Below is a small trained network, with its code and all its weights. Each question gives an input and a target symbol and asks what happens when units are switched off, that is, made to give their printed mean instead of their output.

import numpy as np


def w(rows, s, z=0):
    codes = np.array(rows[::2]) - 128.0
    scale = np.full(codes.shape[1], s)
    scale[-1] = z or s
    return codes * scale


def f(y):
    return y / 2 * (1 + np.tanh(0.7978845608 * (y + 0.044715 * y**3)))


def softmax(a):
    e = np.exp(a - a.max(-1, keepdims=True))
    return e / e.sum(-1, keepdims=True)


def log_softmax(a):
    a = a - a.max(-1, keepdims=True)
    return a - np.log(np.exp(a).sum(-1, keepdims=True))


def net(x, mask):
    ids = ['ΔΛΠεζξτ'.index(c) for c in x.split()]
    T = len(ids)
    res = E[ids] + P[:T]
    u = 0
    for l in range(2):
        q, k, v = (res @ M[l].T for M in (Q, K, V))
        z = softmax(np.where(np.tri(T) > 0, q @ k.T / 4**0.5, -1e9)) @ v
        res = res + np.where(mask[u], z, O[l][:, -1]) @ O[l][:, :-1]
        u += 1
        y = f(res @ A[l][:, :-1].T + A[l][:, -1])
        res = res + np.where(mask[u : u + 16], y, B[l][:, -1]) @ B[l][:, :-1]
        u += 16
    return log_softmax(res[-1] @ U[:, :-1].T + U[:, -1])


Q, K, V, O, A, B = {}, {}, {}, {}, {}, {}
E = w([
[129,199,5,142,93],'Δ',
[106,123,132,136,131],'Λ',
[83,139,179,128,137],'Π',
[173,159,73,166,119],'ε',
[94,141,226,132,139],'ζ',
[87,182,111,114,101],'ξ',
[187,112,165,156,136],'τ',
],0.02)
P = w([
[125,122,80,102,207],'0',
[115,199,202,124,63],'1',
[80,90,118,254,139],'2',
[135,112,147,133,39],'3',
[99,114,99,131,172],'4',
[141,135,169,137,40],'5',
[88,110,104,116,164],'6',
[126,90,131,117,39],'7',
],0.014)
Q[0] = w([
[118,81,2,163,113],'L0H0',
[23,75,149,194,102],'L0H0',
[148,73,167,216,180],'L0H0',
[72,57,151,81,198],'L0H0',
],0.0078)
K[0] = w([
[165,167,97,136,133],'L0H0',
[116,213,124,1,201],'L0H0',
[245,154,152,85,178],'L0H0',
[105,100,119,144,244],'L0H0',
],0.0085)
V[0] = w([
[1,116,85,18,166],'L0H0',
[144,120,168,241,162],'L0H0',
[160,147,52,139,216],'L0H0',
[115,50,97,47,234],'L0H0',
],0.0071)
O[0] = w([
[250,118,120,108,115,152],'L0H0',
[23,64,162,106,82,99],'L0H0',
[165,242,230,173,99,101],'L0H0',
[95,199,2,173,144,1],'L0H0',
],0.0083,0.0063)
A[0] = w([
[31,78,18,137,113,57],'L0N0',
[140,114,137,90,237,180],'L0N1',
[164,184,140,157,111,106],'L0N2',
[99,156,89,165,66,193],'L0N3',
[155,78,117,132,88,139],'L0N4',
[145,193,147,154,44,207],'L0N5',
[117,131,128,67,136,129],'L0N6',
[157,207,89,201,156,2],'L0N7',
[88,216,179,131,149,30],'L0N8',
[144,171,143,149,183,62],'L0N9',
[106,134,53,142,252,130],'L0N10',
[86,101,133,169,91,104],'L0N11',
[51,149,129,121,47,59],'L0N12',
[113,153,149,119,113,133],'L0N13',
[119,126,74,240,153,213],'L0N14',
[142,114,220,144,118,33],'L0N15',
],0.012,0.0043)
B[0] = w([
[187,148,164,186,109,135],'L0N0',
[154,207,117,167,133,144],'L0N1',
[125,56,112,110,133,165],'L0N2',
[116,65,219,104,164,180],'L0N3',
[110,180,189,121,97,177],'L0N4',
[107,94,124,101,140,254],'L0N5',
[113,102,86,200,155,147],'L0N6',
[168,90,118,136,138,188],'L0N7',
[204,151,143,124,72,149],'L0N8',
[155,127,175,94,87,144],'L0N9',
[201,168,124,152,132,166],'L0N10',
[160,130,80,2,175,162],'L0N11',
[239,137,107,163,131,185],'L0N12',
[97,50,152,169,88,153],'L0N13',
[145,112,162,173,181,193],'L0N14',
[152,138,65,122,91,202],'L0N15',
],0.0084,0.0077)
Q[1] = w([
[109,187,225,176,152],'L1H0',
[145,42,176,160,15],'L1H0',
[108,161,132,8,183],'L1H0',
[113,122,145,87,81],'L1H0',
],0.011)
K[1] = w([
[30,79,86,58,57],'L1H0',
[254,224,158,60,124],'L1H0',
[84,120,148,204,142],'L1H0',
[92,254,116,167,151],'L1H0',
],0.0079)
V[1] = w([
[157,76,171,58,167],'L1H0',
[170,23,184,211,179],'L1H0',
[105,81,254,145,109],'L1H0',
[63,204,206,188,122],'L1H0',
],0.0082)
O[1] = w([
[101,194,127,134,244,197],'L1H0',
[170,135,22,103,104,241],'L1H0',
[136,98,109,217,87,86],'L1H0',
[118,74,124,148,83,8],'L1H0',
],0.011)
A[1] = w([
[57,30,140,110,58,170],'L1N0',
[148,193,104,199,170,111],'L1N1',
[44,70,28,130,79,97],'L1N2',
[83,91,197,183,33,1],'L1N3',
[76,127,201,118,74,117],'L1N4',
[81,117,66,103,145,27],'L1N5',
[177,152,174,80,184,114],'L1N6',
[115,58,221,119,129,192],'L1N7',
[74,156,53,95,26,222],'L1N8',
[201,105,51,197,106,203],'L1N9',
[187,95,133,198,149,55],'L1N10',
[11,118,70,168,180,238],'L1N11',
[140,118,79,143,94,43],'L1N12',
[60,95,199,128,185,141],'L1N13',
[223,95,80,132,138,66],'L1N14',
[106,44,107,169,46,35],'L1N15',
],0.011,0.0056)
B[1] = w([
[144,170,161,207,100,152],'L1N0',
[184,122,125,147,81,208],'L1N1',
[94,167,193,132,117,150],'L1N2',
[90,185,72,41,255,136],'L1N3',
[141,132,162,198,133,133],'L1N4',
[113,191,118,128,110,135],'L1N5',
[82,101,139,146,76,250],'L1N6',
[162,221,91,135,192,146],'L1N7',
[127,72,96,151,153,181],'L1N8',
[102,123,157,95,187,215],'L1N9',
[123,179,124,35,45,160],'L1N10',
[113,87,139,108,180,154],'L1N11',
[101,141,188,143,155,141],'L1N12',
[102,104,45,134,119,144],'L1N13',
[84,118,159,182,102,206],'L1N14',
[8,156,95,128,82,143],'L1N15',
],0.0086,0.017)
U = w([
[112,177,32,136,124,59],'Δ',
[141,83,59,120,99,119],'Λ',
[195,155,164,182,127,254],'Π',
[110,92,94,161,254,226],'ε',
[90,209,128,163,185,32],'ζ',
[86,165,164,68,173,101],'ξ',
[79,129,106,166,119,119],'τ',
],0.007,0.0057)

Each question gives the input, a string of symbols that net reads in full, and the target symbol t.
The units are the heads (4 rows each of Q, K, V and O) and the neurons (one row each of A and B). Each row of codes is followed by its name. A weight is (code - 128) times the scale printed after its matrix; where a second scale follows, it is the last column's (O, A, B and U).
mask holds one flag per unit, layer by layer, with each layer's heads first. A switched-off unit (its flag False) gives its mean, the last column of its rows in O or B, instead of its output. The means were averaged over made-up inputs and are rounded, as every weight is.
A unit's drop is (log p(t) with every unit on - log p(t) with that unit switched off) / (log p(t) with every unit on - log p(t) with every unit switched off).
The circuit of an input: a set's keep is (log p(t) with only the set's units on - log p(t) with every unit switched off) / (log p(t) with every unit on - log p(t) with every unit switched off). Starting from the 12 units with the biggest drops (on a tie, the unit counted first), units are removed one at a time, each time the one whose removal leaves the highest keep (on an exact tie, the one counted first), for as long as the keep stays at least 0.8.
circuit, biggest first: the units of the circuit, biggest drop first
unit that matters most: the unit with the biggest drop
k most important neurons: the k neurons with the biggest drops, biggest first
k most important neurons of layer l: the k neurons of layer l with the biggest drops, biggest first
input Π ξ Δ, target Π: circuit, biggest first => (L0N0, L1N1)
input ξ ξ ξ Δ ξ ξ τ, target Π: unit that matters most => L0N1
input τ ε ξ, target Π: 2 most important neurons => (L0N12, L0N11)
input Λ τ ε τ ξ Δ τ ζ, target Λ: 2 most important neurons => (L0N14, L0N7)
input ε ξ ξ ζ ξ Π, target ε: 2 most important neurons => (L1N8, L1N9)
input ξ ε Λ, target Π: circuit, biggest first => (L0H0, L1N1)
input Δ τ ξ τ, target Δ: 4 most important neurons => (L0N7, L0N3, L0N14, L0N2)
input ζ ζ ξ ξ Π, target Π: 2 most important neurons => (L1N1, L0N0)
input Λ τ ξ ξ τ Λ τ ξ, target Λ: circuit, biggest first => (L0H0, L0N14, L1H0, L0N11)
input Λ Δ ξ τ, target Λ: 2 most important neurons of layer 0 => (L0N14, L0N15)
input ξ Δ ξ τ ξ Λ ζ, target Π: circuit, biggest first => (L0N1, L1H0, L1N1, L0H0)
input ε ζ ξ, target Π: circuit, biggest first => (L0N12, L0H0, L0N0, L1N1)
input Δ ζ ζ Λ, target Δ: 4 most important neurons => (L0N7, L0N14, L0N3, L0N2)
input τ ε ξ Δ ξ ζ, target τ: 2 most important neurons => (L0N15, L1N15)
input Δ Λ ξ τ ξ ζ, target Δ: unit that matters most => L0H0
input ξ ξ Π, target Π: circuit, biggest first => (L0H0, L1N1)
input Π Δ Δ, target ε: 3 most important neurons => (L0N14, L1N11, L0N12)
input τ ξ ξ τ ξ τ, target τ: 3 most important neurons => (L1N15, L0N15, L0N14)
input ε ε ξ Λ Δ ξ ξ ε, target ε: 3 most important neurons => (L1N8, L1N9, L0N14)
input Δ τ ζ ε, target Δ: 4 most important neurons => (L0N7, L0N14, L0N2, L0N10)
input τ ξ Λ ε Π ε, target τ: most important neuron => (L1N15)
input Δ ξ ξ ξ, target Δ: 4 most important neurons of layer 0 => (L0N7, L0N14, L0N3, L0N2)
input Π ξ ε, target Π: 2 most important neurons of layer 1 => (L1N10, L1N1)
